[-18  82  21  -7  14  10  27   3  12 -18  31  26 -15  -6 -19  -2 -26  20
  19  35  36 -27 -36   1  -2 -44  -3  -9   3 -29  -1  29  33  64  -8  -3
 -28  28 -19 -13 -23  24   2]
Z554
[-44  -9 -26  47   0 -87  31   7 -12 -25 -31 -38  -3  11 -13 -38  -7 -16
  17  10 -21  -8  49  54  -2 -36 -31  11  31   8  32   4  17  25 -17 -35
 -49 -19  14 -36 -31 -41 -31]
Z539
[-43 -42  15 -11 -52 -32  76 -27   8 -35  -3  -2   0 -38 -17   7  55   7
  34 -12 -18 -45 -34  -6   4  12  -1  -9 -48  -8  39 -15   9  46 -26  24
  -4 -21  27 -23   0  -9 -58]
Z668
[-17  96 -19 -40   2  13  15  50 -16 -20 -17  44   2  26  -5 -41   8  44
 -14  12 -58 -27 -90 -26 -15 -19   3 -36  27  -1  -8  21 -10  29 -29  -3
 -24 -49   7  -8 -13 -13 -25]
Z668
[  3 -73 -42  -1 -33 -19   4 -49 -24 -18  -9   6  32  44  12 -10   8 -20
  34 -25 -35 -11  18  16  -1 -30 -39   7   1 -31  -6   2  37  -1 -55 -10
  23  18  -5  16  -1  -3  36]
Z46
[-21  30   9 -24  46 -44   9 -41 -15 -14 -59 -11  25  22  -3 -54   4  24
  -8  12 -47 -14 -78  11 -33 -11 -22 -41   1   9  -4  35  10 -17 -27 -12
  -3 -65  24  -1 -13   0   4]
Z247
[ 13  30  -2  11   0 -32  23  24  -9  -6  -9  16  33  65  15   7  38  -1
  19 -42  14 -27 -48 -19  23  -4 -13 -21  15  16 -16  21  12   7   5  32
 -41 -11 -30   7 -17 -15  -1]
Z247
[-17 -47 -34  39 -14 -14  -1  40  -1  -5  13 -41  17  49 -38 -30   2 -79
  44  23   3 -40 -11   2  26 -44  40 -18   3   5  35  32   2  15  23  32
 -11  12 -58 -27 -28 -48  19]
Z638
[  4 -70  28  73  30  -4  30  43   7  14  18   5   0  16  32 -23  13 -20
  66  37 -24 -12 -65   2  51 -46 -22  27 -13 -33 -19  17   0 -12   0  36
  66  34  18   5 -10  22  34]
Z827
[-12 -54  22 -12  72  -3 -18 -13   9  17  30   1 -11  53  11 -42 -15 -68
  46  13   0 -14 -39 -15 -15  19  -5 -11  13 -36 -11  18  33 -34 -18  32
  30  22  16   2 -48  11  53]
Z964
[-32  70  41 -71 -35 -42  15  -5  46 -17  -4 -19  29  -1  -2 -45 -10   2
  14   9   2 -26   7  25   5  -5 -15  -1  33   0   5   0  -4   5  10  52
   7   8 -47 -35 -34   6  29]
Z514
[-32  74   6  29  30 -40  19 -27  24  31 -12  18  -3 -14  -5   5  -4 -18
   7 -30 -36  -4 -48 -19   3 -25  36 -37  16  55   5   6  18  24  -7   8
  21  12  11 -21   4  47  -4]
Z714
[ 13  40 -30  50   3 -30  11 -27   0  26 -15   5  20  41  34 -11  18  -4
   9 -34 -11   9   9 -43  30   6 -10 -43  38  14 -28  -2  10  47   0  24
   2  -1  20  10 -33  11   5]
Z638
[-53 -20 -15  40 -56  20  -2   3  21  33 -13 -21 -10  13  16  59  20 -21
  14   4  26  -2  16  -9  16  59 -14 -11  15   1  22 -33 -25   0  -1   9
  -5 -33   5   8  12 -45 -10]
Z668
[ 26  -5 -70  11  -9 -47   3 -11   0 -11  10  32 -20  19 -18 -16  39 -21
  15   6 -50  -5 -21   3  24 -60   3 -11 -23 -22   1   7  14  10  -6  40
  14  23 -11 -27  -3  20  17]
Z514
[ -4 -52   1 -31 -34  30  35 -21  21 -23  35   2 -26  -5  34  52   2  11
  36  10  -8 -41   0   5  -7  61 -31 -15 -28  43 -10 -28  23 -40 -13 -32
 -13  -3   5  32  29 -19 -17]
Z46
[ -3 -55 -24  30  30 -22  13  -1 -33   8  34 -14  29 -48 -37 -61   2 -11
   5 -56  -6   2  29  34  19 -22 -16  24   2 -24  21  18  12  81  13  28
   7  36  15  -9 -10  10   2]
Z759
[-20  60  14  10  -7 -88   1   4  14 -22  -3  13  15  40  24 -60   5 -22
 -14 -19 -33 -22 -17 -24 -15   6 -14  -5   0 -42 -41  31  15  -1   4  43
 -24 -31 -15 -27 -28   8  -4]
Z46
[-30 -30 -21  31  11 -26  47 -54 -41 -58 -26  17  19  18   4  20  41 -52
  25  43  49 -21  32  16 -31  59  18  11 -44   7  -3  -5   7  17  20 -23
 -21 -32 -14  -9   7   5   9]
Z46
[-50 -66 -18  34 -17 -15  45  24 -14   6   5 -46 -25  35  23  -5 -27  -9
  17 -11 -19   0  35  43 -14 -24 -37  -8  43  18  12 -19   5  14 -41  25
 -17  34  10   6   6 -16   9]
Z964
[-62  93  24  29  -5 -46  50  35   1  -3  -7  36   2  -7   2  36  27 -31
  11 -11 -22 -27 -56  -8  45 -63   9  16 -12   5 -24  44   9 -31 -21  43
 -42 -11  39 -20 -18  11 -52]
Z514
[ -7  42  17  -9 -15  -9  37 -16   9  60 -18  28  18  33  -2  -9   6   8
  -9 -44   8 -22 -47 -49 -12 -49   8 -20  37  17  16  26   0  16 -35 -24
 -47 -19  57 -25 -53 -15 -27]
Z827
[-18  24  42  39 -30  -3  21  -5 -27   7 -13 -18 -12  11 -18 -59  11 -42
  62   2  -5  -2  17 -22  11 -42   1  -3 -14 -80  52  36   9   7  -6  12
   3  58   6 -49  -5  -7  50]
Z668
[-55 -41  45  22  -8 -48  14 -33  19 -15 -20 -48  -3 -24   7  18  18  -4
   5 -15 -35  -8  -4 -15  -1  23 -24  19  -6 -18  36  -2  13   3 -41  19
  28 -22  31   9 -14 -22 -55]
Z689
[-20 -41  18  31  52 -22 -12 -77 -13   6  12 -21 -20  33 -10   4   9 -44
  39 -16 -23  -1 -63 -11  24 -33  -8   1 -17   6  57 -12  19 -26  13 -27
   3  30   1 -18  -3  10  26]
Z714
[  4 -56  28 -59 -20 -20  21 -33  21 -45   1  29 -26   7  22  28  -7 -25
 -30 -16 -36   1 -18   8 -32  43  -4 -14 -27  53  17 -24  13 -17 -45 -22
 -21 -43  12 -28 -29  22  -5]
Z638
[  2 -50  63  38 -39  13  -4 -10  -9  -6  12  59 -13 -26 -20   1  34  -1
  58 -31 -43  22   1 -37  46 -23 -12  27  16 -62  27 -27  -4   5  -4 -38
  23  22  -3 -22 -16   6  37]
Z714
[-26  28 -18 -28  -9 -31  34 -13 -24  18 -32 -26  -9  87   3 -25  22 -43
  55 -22 -10   7  16  20  34  31  30  -6  34  16   5  -9  20  37 -23  36
 -24  -3  -5   3  -1  13 -66]
Z514
[ 86 -75  29 -43  21   6  -6   7  28 -22  14  30 -13  41 -34 -12  10 -28
   2 -63 -31   1 -10   3  -2 -31  -1   9 -11 -13  32  -8  45   6 -12 -13
  10  50   4 -28   6  20  62]
Z638
[-53  83  55  -6  57  27  60  22 -37  12 -13 -14   8  12   0 -61 -27 -10
  22  23  -9 -12 -65 -18   3 -40  35  -3  -9   6  -2  51  21  49 -30  -3
 -13  31  42   9  -7  41 -17]
Z827
[-45  26  53  37 -21 -26  18 -12 -15   3  29  57  39 -28  34  10   5  29
 -16 -47 -18  -7 -17 -34  20  23 -15  12   9 -49 -21  47 -12  16   3 -29
 -10 -16 -37 -17 -11  40  -1]
Z46
[ -3 -33  30  -4  11 -53  38 -20   3 -36 -24 -14 -29  36  21  11  24 -11
  23  10   2  -2 -29 -11 -39  33  -1  18  14  34  30   9  20  21 -51 -20
  14   9  -8 -21 -43 -16 -22]
Z539
[-30  36  11   7 -33   9  10  41  20 -25 -39 -22  -5  -8   0  26  22 -42
  33  21  -6 -10 -33   2  18  39  -3  38 -47  15   8   9  12 -10 -17  21
   5   0   2 -47  12 -11  -7]
Z714
[-20 -77   3  36  -8 -16  26 -12 -23  -6  22 -18 -25  -2  -4 -35 -12 -31
  48  15 -17  11 -14  44  57 -65 -58  37 -12  -4  37 -22  15  16 -20  45
  59  19 -12   9  -8   8  24]
Z689
[ -3 -46  14  31  31 -43 -15 -14  10  16  54  39 -12 -12   4 -23 -16 -54
  42 -50 -18 -19   8  16  -1 -26 -22 -14 -10 -14 -30  16  59 -36  -6  21
  15  31  12  37  -1  33  16]
Z689
[ 24  43   4   6  39 -14  57  10 -32 -12 -10   3  -5  46  16 -46   4  20
  24   5 -21  -4 -45 -17  14 -24  -3 -18  -3  39  -4  50  16  16 -27  26
  -4  11  12   5 -23  15 -39]
Z964
[-26 -36 -41  31  24   7 -21  38 -12 -37  16  27  -9 -31 -31 -50  30 -62
  37   5 -76 -14  33  -3   8  23   1   8   0   0  14 -52  18  27  10   2
  29   2  33   1  -5 -29  66]
Z827
[  9   4  44 -28 -66  36   2 -51   2   3 -41  63  53  47 -18  -6   1  10
  17 -28  17 -13   1  13  21 -29  -6   4  44 -19 -21  -7 -26   1 -27 -11
 -22 -25  -5  10  -8  -3  26]
Z514
[-16  23  19 -10  53 -59   1 -22   5 -18 -14 -24 -32  42  22  11  40  -6
  45  26  -7 -13 -57   1 -30  36  -1 -12   5  39  16  21   3  -4 -23  15
   8  38 -10 -17 -21   0 -22]
Z514
[ 15  12  27  41  41 -12  47 -31  40  29 -16 -11 -21  -7   4  50   3 -37
 -22  -6  52  -2 -22 -10   5  31  20  22 -28  42  43  40  11  36 -10  70
  72 -10  16 -11  16  30 -28]
Z689
[-39 -74   5  59 -32 -59  22   4   5 -13 -17 -24  -8  24 -11  29  23 -36
  30 -37 -36   5  19  10  12  -7  -7 -28  21   5   7  -4  58   6 -13 -17
 -30 -36 -16  42  -9 -34 -19]
Z247
[ -8  24 -33  -9 -15 -34  44  22   1 -34 -23 -36 -29   3  -5  -8  24 -33
  10  -6 -13   5  -2  19 -24  15  16  34  11  29   8 -53  28  35   1  14
 -10  19  32 -57  -9  -6 -33]
Z759
[ -1  24 -44  10 -18   0  38  33  17  11  12   4   9  20  -2  14  -3  44
   6 -27  -6 -18 -21   6 -16 -50 -18 -44  38  20 -70  34  42   2 -15  37
 -10  -5   0  56   5 -11 -21]
Z964
[-33 -76 -20  31 -17   2  67   7 -38   8  20  66  -4 -25 -16  -3  25 -54
  24  12  -5 -47  59 -28 -16 -33  47   3   9 -35  31  29  -9  -4   3 -14
   5  27   3   6  13  -5  41]
Z514
[-22  21 -14 -56  33 -29 -19   6  25  36 -54 -71 -10  59  11 -28   0  13
 -18 -16 -84  21  -2   5 -12  34 -42 -23   8  36  66   4  24 -54 -27 -41
  -5 -26  24  -2  12 -25  11]
Z827
[  2  31  21 -26   7  15  26 -10  14  16  -8  -7  18  44   1 -13 -18 -40
   5   5  55 -15   0 -15  19  -7  24  23   0 -55 -15  -9  42  22  19  -5
 -33  15  17  -9 -11  33  -8]
Z554
[ -5  55 -13 -31 -15 -13   5 -46  24  18 -36 -34  31  46   5 -19 -12  11
  53  -2 -16 -23  -6  16  -7  -7  -2 -93  -1  45  19  18  33  16 -49 -18
 -23  35  -2  13   0   7  -6]
Z668
[-11  13 -38  72  -1 -16   2  -6  -5 -28 -34  -4 -42 -20 -28  58  23  -3
  39  65   4  15   0  27 -23 -17   3  -6  -4  -1   7  31  33 -28  10 -54
  16 -22 -23 -34  15 -23   0]
Z544
[ 21 -10  -1  32  -4  -3  32 -21 -23 -77 -28   8 -13  24  -5  -4  28  -5
  27  29 -51  25  28  13  14  38  20  16  36 -10  33 -37 -14   2  30 -11
  18 -59 -16 -28 -16 -18   1]
Z759
[  2  51  -4  36  31 -54   1  44  33  14 -39 -30  17  46  20 -37  -2   9
 -25  49  11  -2   1 -52 -22 -54 -12 -37  46 -25 -24  -4  16  44   6   5
 -23  24  11  24 -55 -13  18]
Z689
[-24 -52  29 -26  -8 -22  54  -4  -7  22  23 -21 -13  -6  -5 -12  17 -36
 -11 -10  25   3   7 -38  12 -43  25  25 -20 -56  26 -21   8   9  -1  56
  28  34   7  12   9  24   5]
Z247
[-13  -3  17 -35 -48 -30  10   1  25  25  -2   7  38  49  10  -8  22   6
  20 -53  43   1 -21  20  14  14 -52  10 -12 -24 -56  11  43   4  -1  19
 -46 -36 -13  23 -27  12 -20]
Z827
[-31 -63   3  15 -15   8  29  -5 -57  12  50  38 -36  11 -11   6  16 -26
  36 -46  -8  -5 -28  -2 -10 -24  24 -21   4 -35  -3  10   5  -1 -14  14
 -24  11 -22  12  22  15  11]
Z247
[   0  -74  -10   55   12  -18   31    0  -30  -35  -17    3  -14   31
   15   14   55  -15   34   44    5  -12   -2  -52  -30  -20   17   19
   -2 -112  -13    1    8   26  -23   17   33   53   11  -12    3    3
   21]
Z544
[-23  25  57 -20  20   3 -34 -32   9  -7 -29  -4  29  60  -3  -8   0  -4
  12  11  14  -1 -48 -31   9   5  18  -4   8 -53 -25   2  -1  22 -43  21
  -4   0  -4  13 -15  13 -26]
Z544
[-17 -34   7 -41 -16  -2 -21 -22  -1 -12  37   5 -18  43  32  -4 -19 -26
  -5 -29 -13  -9 -55   5   5 -14 -43  10 -50 -10 -28 -31   6 -25 -36  43
 -41  29   2  14  13  28   7]
Z714
[-42  38  13  61  -5 -25   8  -6  -4 -50 -60 -25  56  -6  -5  18   3 -28
 -12 -14 -13 -21 -19   4 -21 -19  33   4  -9  23 -28  23  17  30 -34 -38
 -49  31  21 -30 -11  -8  -3]
Z539
[-70   1 -37  32  42 -14  15  43 -28 -16 -20 -59  -4 -38   9  42  17 -35
   4  28 -30  24  31  -1 -15  -3  13  10  30 -22  -7   0  32   1  -9 -26
   7  11  51 -10 -24  -9  -2]
Z638
[-37  34 -38   0 -40 -11  74 -47  -9   6  -8 -37  34  14 -10  16  14 -12
   0  -7  27 -30  45 -29  51 -39  -5   9  26  -1  55  10  34  52  21  -4
 -23   9 -17  11 -22 -28 -12]
Z514
[ -6 -43  15  93  -2   8   8  55  -8  36  12  34  -5  41   6 -19 -12  -2
  29 -12 -23 -16 -43  -7 -11 -89  -6  -7  18   5  -8  44  -5   4 -21 -15
  18  74 -23  30  34   3  69]
Z827
[ 20  -4 -64   3  -1 -14  34   1   7   8 -34  -4 -36  63 -24   5  24 -73
  38  12   7  16 -18  36  -7  19  30 -14 -29  15  -6  -9  63  -5  13  -7
 -32 -19  12 -37   5  21  -4]
Z759
[-24 -10  48  -6  -9 -14 -22  14  13  -2  30  38   7 -31 -21  -8  -7  15
  11 -28 -23 -11 -13  21  10  -2 -23  11 -24 -21  -6  15   5   5 -23 -46
 -31  11  -3 -17  11  16 -16]
Z46
[-48 -65  27  98  18 -66  41  -9  11   3  16  38 -11 -16  -9  -8  22 -32
   9 -26  17 -28   4   6  -5 -14 -51  34 -15 -28  27  13  14  13  18   3
  -1  11  21  -4   5  -5  40]
Z759
[-20  25 -48  45 -56 -30  24 -46  43   8   0 -19  29 -17 -10  33   0  -1
 -38 -26 -10 -23 -19 -29 -18 -28  35 -22  -5 -23  -4  33  13  66 -28  51
  11   9  -3 -24  -8   8 -30]
Z759
[-12 -86  23  27 -16 -38  43 -22 -33 -44   8   9  -7 -19 -18 -56  -7  -4
  37   2 -53 -10  52  18  -9 -77  17 -19  56 -13  15 -49 -10  17  -2   4
  21  19  -6   0  -6  -6  21]
Z544
[ 35  23  31  -6  51 -10 -12  43  43  11  26  26  15  -9 -20  -8  -6 -43
  32 -16   3 -18   1 -20  35 -64  -6  -2  13 -21  -5   2  60  -3 -14  20
  21  66  38  14 -28   7  51]
Z247
[-14  56  47 -21  -7  -2  29  47  26 -12 -17 -43  -3 -31 -14 -12 -18  30
  23  -9 -37   3  20  31 -42   6   3  -7  27 -33  25  79  21  63 -75  36
  14  22  20 -47 -19   1 -16]
Z827
[ 24 114  19  22  46  23  37 -47   6   3 -30  21  21  15  -6  26 -18  25
 -14 -24 -27  -5  -3 -32  17 -65   3 -31  52  -9  24  38  28   1 -20   6
  21 -11  43  12  -5  12  16]
Z689
[ 34 -30 -11 -22 -21   2  72  89   6  19 -11  24  -2  12   5  38  23 -69
  23   0  26 -29  49 -31  -9  23  35  29   5   4  40  41  42 -10 -19 -49
 -33  16  25 -64 -37 -25  -7]
Z46
[-17  71 -21  54  -1 -29  39  -9 -20 -22 -31  21  24   6  -2  23  35  20
 -10 -28   5  -4 -34 -15  20 -36 -21  18  11  24 -15  25  17  30  -5 -13
 -17  -9   2  -6 -11 -12  -4]
Z539
[ 18 -61  42 -43 -31 -17  33 -58  -3 -13 -40 -37 -30   3   4  -3  15  14
  30  10  16  21  19  28 -49  20  -7 -29  -5  14 -11 -24   2 -29 -25  16
  -5 -23  28  -7  -5  -6 -25]
Z544
[-47  28  20  25  37 -55  20  -9 -20   8 -23 -34 -14  53   3 -13  15 -38
  -2 -27   2   6 -16   6   0  -9 -10   4  16  20  35  30   7  52 -23  46
 -20  41  -8  -6  -8   4  14]
Z514
[ -3  16 -53 -34  81  24  40  10 -16  -1 -12   9 -10   2  -2   6  -3 -13
  29  35 -40 -37   2  30  -7   8  24 -47  30  17  12 -11   1 -33 -14  10
  -1 -25  68 -32  15   1  -3]
Z544
[ 16 -11  -5 -25 -15 -32  28  25  -4 -11  42  -9 -28   8  13   9  24 -42
 -45 -40   0 -13  -4 -51   2  -2   2  43 -40 -21  17  12   8   8 -14  66
 -26   8  24 -32 -22 -20 -41]
Z46
[-15 -28  40  47  23 -44  23  31  23  18 -15  -1 -13   6   3 -58   3  -2
  42  12 -11  -3  20   3   4 -11 -23 -13  39  18  10 -28  -1  39  11 -16
  35  44  10   0   0   9  44]
Z638
[  8 -19 -20 -31 -13 -18  52   5  -6 -51 -11 -69 -46   4  13  19  21 -25
 -16  -8 -36  17  28  -1 -12   8  -2  13  -8  24  31 -40  40   5  -6  59
  11   6  17  -1  -6 -18   0]
Z554
[-16  54  32  33   1  17 -16  20 -41  -8 -30 -17   3 -13 -34 -41   2 -26
  12   4 -37  43 -16 -17  53 -42  33  10   8 -43 -31  11   5   7   5  24
  -3 -29  22 -12 -19  -2 -29]
Z544
[-23  84 -26  22  32 -21  46  -7  18   0   9   9  25  10  42  56   0  -6
 -28 -56  -7 -29 -27 -10  37  -4 -56  15  11   8  34  34  12  39 -24  79
   9  15  12 -43  -6  23  41]
Z714
[-25 -85  19  19  62 -45 -12  17  34 -26  20  -6 -56  29  29  50  -3 -28
   3  34 -24  13 -22   9 -33  64   9   8   5 -12   3   0  28   9 -48 -29
  13   4  -8  13 -16  16 -27]
Z539
[ -1  69  38  -7  61 -34   8   8  -1  -9   7  13  12  -3 -17 -33   5  19
  24 -25 -25  -8 -41  -3  39 -45 -18  -5   1  64   5  29  24  -4 -20  -6
  -1  27  11  30 -20  -3 -21]
Z539
[ 54  21  27  16   2  32  -9 -31 -33 -28  10  35  20  66 -31  20  -3 -34
  19 -41 -26   3 -26 -27  60 -84  43   5 -23  15  21  25  23  -1 -37 -22
 -29  42 -10  18   4   2 -20]
Z46
[-14  17  34 -47   0  18  10 -16  19 -12 -17 -21 -21 -11  22  14 -13  11
  21   6 -66  -2   9  -3  -8  43 -21 -30   6 -41  21  14  21 -45 -66   6
  12 -24  50  -8   0  -5   6]
Z247
[ 27  34   8  82 -28 -26  37 -18 -16  33 -23  39   7 -15   4 -39   6 -45
  19 -42  10 -11 -50 -15  22 -41  -8 -11 -24  33 -29  59  17  13 -11  50
  13 -12  35 -30 -19  11  21]
Z247
[-15  88  55 -55  29 -14  17  -3  41  -1   4 -32   7  67   7  27  -7  34
  -8 -18  27  -2 -96  -9  11 -13 -24 -19  19  58   6  29  19 -12 -17  44
 -23  -3 -38   2 -44   0 -23]
Z964
[-36  32  30  60 -68  17  15  55   5   7  13  17  18  -5  -3  -4 -30   5
  62 -37 -26 -18 -21  68  93  -7 -34   3  23 -20 -34  27  -4  22 -22  42
 -29 -44 -16 -18  18  -3 -44]
Z247
[-10 -29  22  16  42   5  21  -9 -29 -52  -7  -4   6  43  -8  -3  21  45
  49 -13 -60 -24 -75  11  36 -28 -40  -3  37 -37 -19  -3  33   1  -5 -17
 -12 -35   8  32   5 -24 -33]
Z544
[  8  85 -52   1   4  16 -22 -77 -16   4  -4  26  28  52 -11   0  15   5
  28 -35  27 -25   3  -3  35  50 -23 -18  -7   6   3  19  -6  30   3  35
 -32 -48  -9  11  18 -16 -36]
Z714
[ 23 -15  14  21   9 -21 -20 -24  25   0  34  46  -2  22 -28 -12   0 -25
  33  -6  36 -28  -3   1  11 -43 -15 -16 -20 -49 -25  24  23   4 -10  54
  -3  19 -10  10  -2   6  16]
Z544
[-20 -14  21 -16  27  -1  25 -18 -22  -4   9  21  20  11   7   4  13  -2
   4 -48 -11 -18  -5 -13   5  33  17 -15  -5  55  31  11 -14  35 -49   0
 -13  40  -8  15   6  11   0]
Z539
[-20 -32  35  29  -5   9  37  81  -4  13 -38 -17 -13  31  27  25  10 -43
 -23  30 -19   9  29 -66 -15  30  57  -5   3  20  33  36 -34 -27 -50  11
 -20   5  27  -6 -26 -32 -27]
Z964
[-72 -56  19   4 -79 -49  43 -17   2 -16 -14 -58  -5   0   4  14   9 -27
  33  18  -2 -21 -21   1  -8  -9  -1 -24 -39  51  23  11   6 -14 -26   3
 -57 -28 -30   5 -33 -38 -59]
Z714
